Here is a tiny trained network, its code and every weight. The questions are about switching its units off for an input and a class, where a switched-off unit gives its printed mean instead of its output.

import numpy as np


def w(rows, s, z=0):
    codes = np.array(rows[::2]) - 128.0
    scale = np.full(codes.shape[1], s)
    scale[-1] = z or s
    return codes * scale


def norm(h):
    return h / np.sqrt((h * h).mean(-1, keepdims=True) + 1e-5)


def f(y):
    return y / 2 * (1 + np.tanh(0.7978845608 * (y + 0.044715 * y**3)))


def log_softmax(a):
    a = a - a.max(-1, keepdims=True)
    return a - np.log(np.exp(a).sum(-1, keepdims=True))


def net(x, mask):
    res = np.array(x, float).reshape(1, 2) / 4 @ E
    u = 0
    for l in range(3):
        y = f(norm(res) @ A[l][:, :-1].T + A[l][:, -1])
        res = res + np.where(mask[u : u + 7], y, B[l][:, -1]) @ B[l][:, :-1]
        u += 7
    return log_softmax(norm(res)[-1] @ U[:, :-1].T + U[:, -1])


A, B = {}, {}
E = w([
[209,187,253,90],'x0',
[150,12,121,97],'x1',
],0.0068)
A[0] = w([
[159,92,164,199,32],'0.n0',
[150,117,91,139,2],'0.n1',
[138,101,137,88,72],'0.n2',
[123,134,117,190,131],'0.n3',
[70,108,118,145,146],'0.n4',
[140,132,6,185,30],'0.n5',
[74,64,168,108,156],'0.n6',
],0.011,0.0015)
B[0] = w([
[94,150,57,156,125],'0.n0',
[137,146,2,217,127],'0.n1',
[89,157,116,194,143],'0.n2',
[177,80,161,103,150],'0.n3',
[181,161,171,167,177],'0.n4',
[170,144,102,117,254],'0.n5',
[193,162,166,71,175],'0.n6',
],0.0085,0.0052)
A[1] = w([
[182,162,10,77,119],'1.n0',
[79,137,1,187,235],'1.n1',
[9,106,181,57,76],'1.n2',
[169,142,131,75,21],'1.n3',
[217,84,133,112,86],'1.n4',
[166,3,155,108,7],'1.n5',
[122,243,125,207,109],'1.n6',
],0.0084,0.0015)
B[1] = w([
[98,146,179,99,252],'1.n0',
[204,80,160,61,241],'1.n1',
[70,191,28,33,129],'1.n2',
[95,211,47,75,158],'1.n3',
[44,123,52,123,212],'1.n4',
[44,139,214,253,190],'1.n5',
[10,38,116,174,234],'1.n6',
],0.0069,0.0046)
A[2] = w([
[125,136,134,252,154],'2.n0',
[159,170,136,144,181],'2.n1',
[103,181,52,93,2],'2.n2',
[164,87,137,191,86],'2.n3',
[117,182,61,117,77],'2.n4',
[108,104,143,126,93],'2.n5',
[160,185,174,136,124],'2.n6',
],0.014,0.0046)
B[2] = w([
[56,59,193,169,254],'2.n0',
[114,51,49,103,169],'2.n1',
[77,166,88,111,169],'2.n2',
[108,255,152,85,151],'2.n3',
[66,193,136,77,158],'2.n4',
[83,197,186,207,148],'2.n5',
[165,102,76,125,223],'2.n6',
],0.0083,0.0034)
U = w([
[251,62,89,72,209],'0',
[37,84,207,207,198],'1',
[42,184,66,54,129],'2',
[146,148,126,146,8],'3',
[163,172,106,197,14],'4',
[170,171,104,206,2],'5',
],0.02,0.0086)

Each question gives the input, the list of numbers given to net, and the class t.
The units are the neurons (one row each of A and B). Each row of codes is followed by its name. A weight is (code - 128) times the scale printed after its matrix; where a second scale follows, it is the last column's (A, B and U).
mask holds one flag per neuron, layer by layer. A switched-off neuron (its flag False) gives its mean, the last column of its row in B, instead of its output. The means were averaged over made-up inputs and are rounded, as every weight is.
A unit's drop is (log p(t) with every unit on - log p(t) with that unit switched off) / (log p(t) with every unit on - log p(t) with every unit switched off).
The circuit of an input: a set's keep is (log p(t) with only the set's units on - log p(t) with every unit switched off) / (log p(t) with every unit on - log p(t) with every unit switched off). Starting from the 12 units with the biggest drops (on a tie, the unit counted first), units are removed one at a time, each time the one whose removal leaves the highest keep (on an exact tie, the one counted first), for as long as the keep stays at least 0.8.
units of the circuit, in order: the units of the circuit, biggest drop first
most important unit: the unit with the biggest drop
top k neurons: the k neurons with the biggest drops, biggest first
k most important neurons of layer l: the k neurons of layer l with the biggest drops, biggest first
drop of u: that unit's drop, to one decimal
input [-3,1], class 2: top 3 neurons : 1.n4, 0.n5, 0.n4
input [-2,-2], class 2: most important unit : 0.n5
input [5,6], class 1: top 3 neurons : 0.n5, 1.n5, 1.n1
input [-6,-6], class 0: units of the circuit, in order : 1.n1, 0.n3
input [3,5], class 1: top 2 neurons : 1.n5, 0.n5
input [3,1], class 2: top 2 neurons : 0.n4, 1.n2
input [7,8], class 1: top 4 neurons : 0.n5, 1.n5, 0.n4, 1.n1
input [3,-1], class 2: 2 most important neurons of layer 0 : 0.n1, 0.n4
input [-1,-3], class 2: 4 most important neurons of layer 0 : 0.n3, 0.n2, 0.n0, 0.n5
input [-4,4], class 0: 2 most important neurons of layer 1 : 1.n6, 1.n1
input [0,-2], class 2: top 2 neurons : 0.n4, 0.n1
input [-3,-2], class 2: 2 most important neurons of layer 0 : 0.n3, 0.n5
input [0,1], class 2: top 3 neurons : 0.n6, 1.n5, 1.n3
input [4,2], class 0: units of the circuit, in order : 2.n6
input [-8,-6], class 0: top 2 neurons : 1.n1, 1.n5
input [5,-5], class 0: 2 most important neurons of layer 2 : 2.n6, 2.n1
input [6,7], class 1: 2 most important neurons of layer 1 : 1.n5, 1.n1
input [0,-1], class 2: top 3 neurons : 1.n2, 0.n4, 0.n1
input [-7,-7], class 0: 2 most important neurons of layer 0 : 0.n2, 0.n5
input [-6,-5], class 0: top neuron : 1.n1
input [4,0], class 0: 2 most important neurons of layer 1 : 1.n4, 1.n6
input [7,-4], class 0: drop of 1.n5 : 0.4
input [0,8], class 1: drop of 1.n5 : 0.6
input [1,6], class 1: drop of 1.n5 : 4.6
input [-1,1], class 2: drop of 2.n5 : 0.0
